Each row has a name. Each question is about the rows just above it.

gefo: [ 39.2  32.8  -9.9   2.2 -37.3  -8.3 -37.0 -20.3 -32.4 -20.3 -17.8 -33.2
  -4.7  38.8 -14.6 -20.2  -9.8  69.4 -15.0]
Zale: [ -7.0  -3.9  12.8   1.2  -9.5   5.6  10.1 -21.7 -13.4  -4.0   4.9  16.5
 -22.9 -23.1  14.6 -10.1  12.1 -14.4   9.0]
sis: [-10.8  -9.6   1.4   5.8 -38.9 -13.1  -6.7  -8.6 -21.5 -21.6  10.2  10.6
  -0.7  15.3  12.1 -34.7 -22.4   3.0  -4.0]
konar: [ 36.6  50.3  13.1   7.7 -14.7 -33.9  61.5   8.2 -13.1  62.1  59.2  82.9
  11.1 -33.8  38.8 -21.5 -19.9  44.0  21.6]
sezef: [-41.6 -49.0  33.5  16.7  -8.0   2.5   1.1 -16.2  -7.8 -16.2  14.0  18.4
 -22.8 -16.9  37.1 -13.9  10.4 -51.9  13.6]
Lev: [ 22.5   5.7   8.7  15.3 -22.9 -30.2 -80.6 -11.7  -9.0 -82.4 -43.8 -77.4
 -10.1  49.1  -6.1 -29.4 -15.5  38.5 -29.4]
Which value is in both konar and gefo? : [38.8]
Whose row is [ -7.0  -3.9  12.8   1.2  -9.5   5.6  10.1 -21.7 -13.4  -4.0   4.9  16.5
 -22.9 -23.1  14.6 -10.1  12.1 -14.4   9.0]? : Zale

Bebe: [ 46.7 -46.0  83.1  36.2  36.3]
gefo: [ 36.1 -46.0   1.8  72.6  10.0]
Lud: [-46.0 -46.0  57.3  36.2 -70.5]
Zale: [ 18.2 -46.0  74.0  54.6 -46.0]
Shared by Zale and Bebe: : [-46.0]
Which value is in both gefo and Lud? : [-46.0]
Which value is in both Zale and Lud? : [-46.0]
Which value is in both gefo and Zale? : [-46.0]
The one value in Lud and Zale: : [-46.0]

kupif: [ 21.9 -22.8  17.6 -15.5   2.9 -21.5 -37.6  29.3  -6.3 -32.9 -74.8 -26.8
   3.1 -45.9  17.3  65.7 -55.7  38.3 -56.0  19.8  -7.0   8.1 -33.6 -34.2
 -61.4  45.7   5.7 -43.2   3.8 -62.1  -6.9  12.5]
Gam: [-26.6  29.5  25.9 -39.7  25.1 -25.6  26.1 -29.7  34.5   5.7  33.0 -32.0
 -31.6 -25.5  15.2 -82.8  35.7  -0.2  49.2 -38.5   0.9 -81.2  34.5  14.3
  -6.9   2.7  18.8 -53.2  74.4  35.6  41.7  22.2]
sezef: [-64.0 -19.0  -1.8 -25.6  31.9  13.6 -18.5  28.2   6.2  14.8 -48.4  18.0
  31.0 -50.4  10.5 -18.4   8.1 -35.9 -40.5   1.4  11.8  31.3  14.8 -58.4
 -81.9 -12.3   8.2 -36.2  63.9 -30.8 -18.3  68.0]
nok: [-30.8   2.4 -29.1  15.2   4.5  43.6  12.4 -12.9  79.5  -5.9 -20.9  34.8
  46.1 -24.9 -26.6  -3.5 -37.0 -84.3 -40.5  46.7  13.0 -24.6  14.7  -6.7
 -76.0 -60.0  15.6 -19.9  -4.7 -16.1 -58.2  34.0]
Bebe: [ 21.9 -22.8  17.6 -15.5   2.9  26.2 -37.6  29.3 -57.8  10.5 -74.8 -26.8
   3.1 -45.9  17.3  65.7 -55.7  38.3 -56.0  19.8  -7.0   8.1 -33.6 -34.1
 -61.4  45.7   5.7 -43.2   3.8 -62.1  -7.0  12.5]
gefo: [ 54.1 -38.9 -11.1 -21.6 -42.6   6.6   0.7  61.8 -68.5  28.4   0.0 -33.4
  44.0 -14.4  44.0  68.8 -10.2   5.3 -90.2 -42.4  -6.2  15.4   2.4  11.5
 -18.4   3.5  -8.0 -26.7 -27.7 -67.6  27.2 -12.7]
ret: [ -1.3 -14.2   9.1 -54.5 -25.5 -31.7  52.6   8.1  17.4  16.5  71.7 -24.2
  16.1 -26.2  74.5 -58.9  34.0 -28.4  33.9 -54.1 -11.2  15.9  39.3 -26.1
  -9.3  -6.2  34.4 -53.2  38.1  24.0  34.6  62.6]
The one value in kupif and sezef: : [8.1]
[ 21.9 -22.8  17.6 -15.5   2.9 -21.5 -37.6  29.3  -6.3 -32.9 -74.8 -26.8
   3.1 -45.9  17.3  65.7 -55.7  38.3 -56.0  19.8  -7.0   8.1 -33.6 -34.2
 -61.4  45.7   5.7 -43.2   3.8 -62.1  -6.9  12.5] is in which row? : kupif
The one value in gefo and ret: : [-6.2]

kupif: [-11.1 -35.1  13.0 -14.8  46.5 -42.8 -43.6 -24.1 -36.7 -39.9 -32.6 -18.6
  -9.9 -32.0 -28.2  16.1 -40.4 -45.1 -49.5 -40.6   3.7 -31.9 -14.7 -39.2
 -18.3  28.7  -7.9 -25.4 -40.4 -48.2 -53.8 -40.1]
sezef: [-40.2  19.1  28.6 -36.1 -42.2 -39.9  39.8 -51.4 -24.4 -33.3 -48.3 -36.2
 -52.7  49.9 -59.3 -36.1 -44.9 -15.0  51.9  57.0 -58.2 -44.6  15.4 -14.9
 -24.5  26.7 -22.9 -49.4 -10.4  41.4  33.4 -29.9]
konar: [ 15.7  24.4   3.8 -24.0 -17.1 -28.7  23.0   4.0  17.4 -11.7 -39.6  14.3
   9.0   1.3 -36.6  -5.7 -16.7 -24.9  13.9  14.0 -41.3 -26.6 -15.6  17.4
  19.6 -48.2  24.1   7.9  21.9 -10.4  19.4 -11.0]
ret: [-23.7 -29.1 -11.3 -27.7   3.2 -13.5 -21.6 -19.6 -13.0  32.0 -24.8 -22.5
 -17.9 -12.7  -0.6  15.5 -18.8 -15.9 -33.8 -17.7  -0.3 -17.2 -30.4  -2.8
 -28.4 -17.4 -24.9  -6.4 -22.2  -9.3 -15.0  32.3]
Bebe: [-74.0 -57.3  34.5   6.7  34.0 -48.3 -35.2 -64.3 -67.5  12.4  40.6 -72.2
 -68.2  31.8  24.4  18.3 -12.1  15.7   6.1  -2.4 -49.6   6.4  31.4 -49.5
 -76.6  36.6 -77.5 -61.9 -33.4  31.5 -33.8  14.1]
The one value in kupif and konar: : [-48.2]
Shared by Bebe and kupif: : [-49.5]
The one value in konar and ret: : [-24.9]
Shared by konar and sezef: : [-10.4]
Shared by kupif and sezef: : [-39.9]

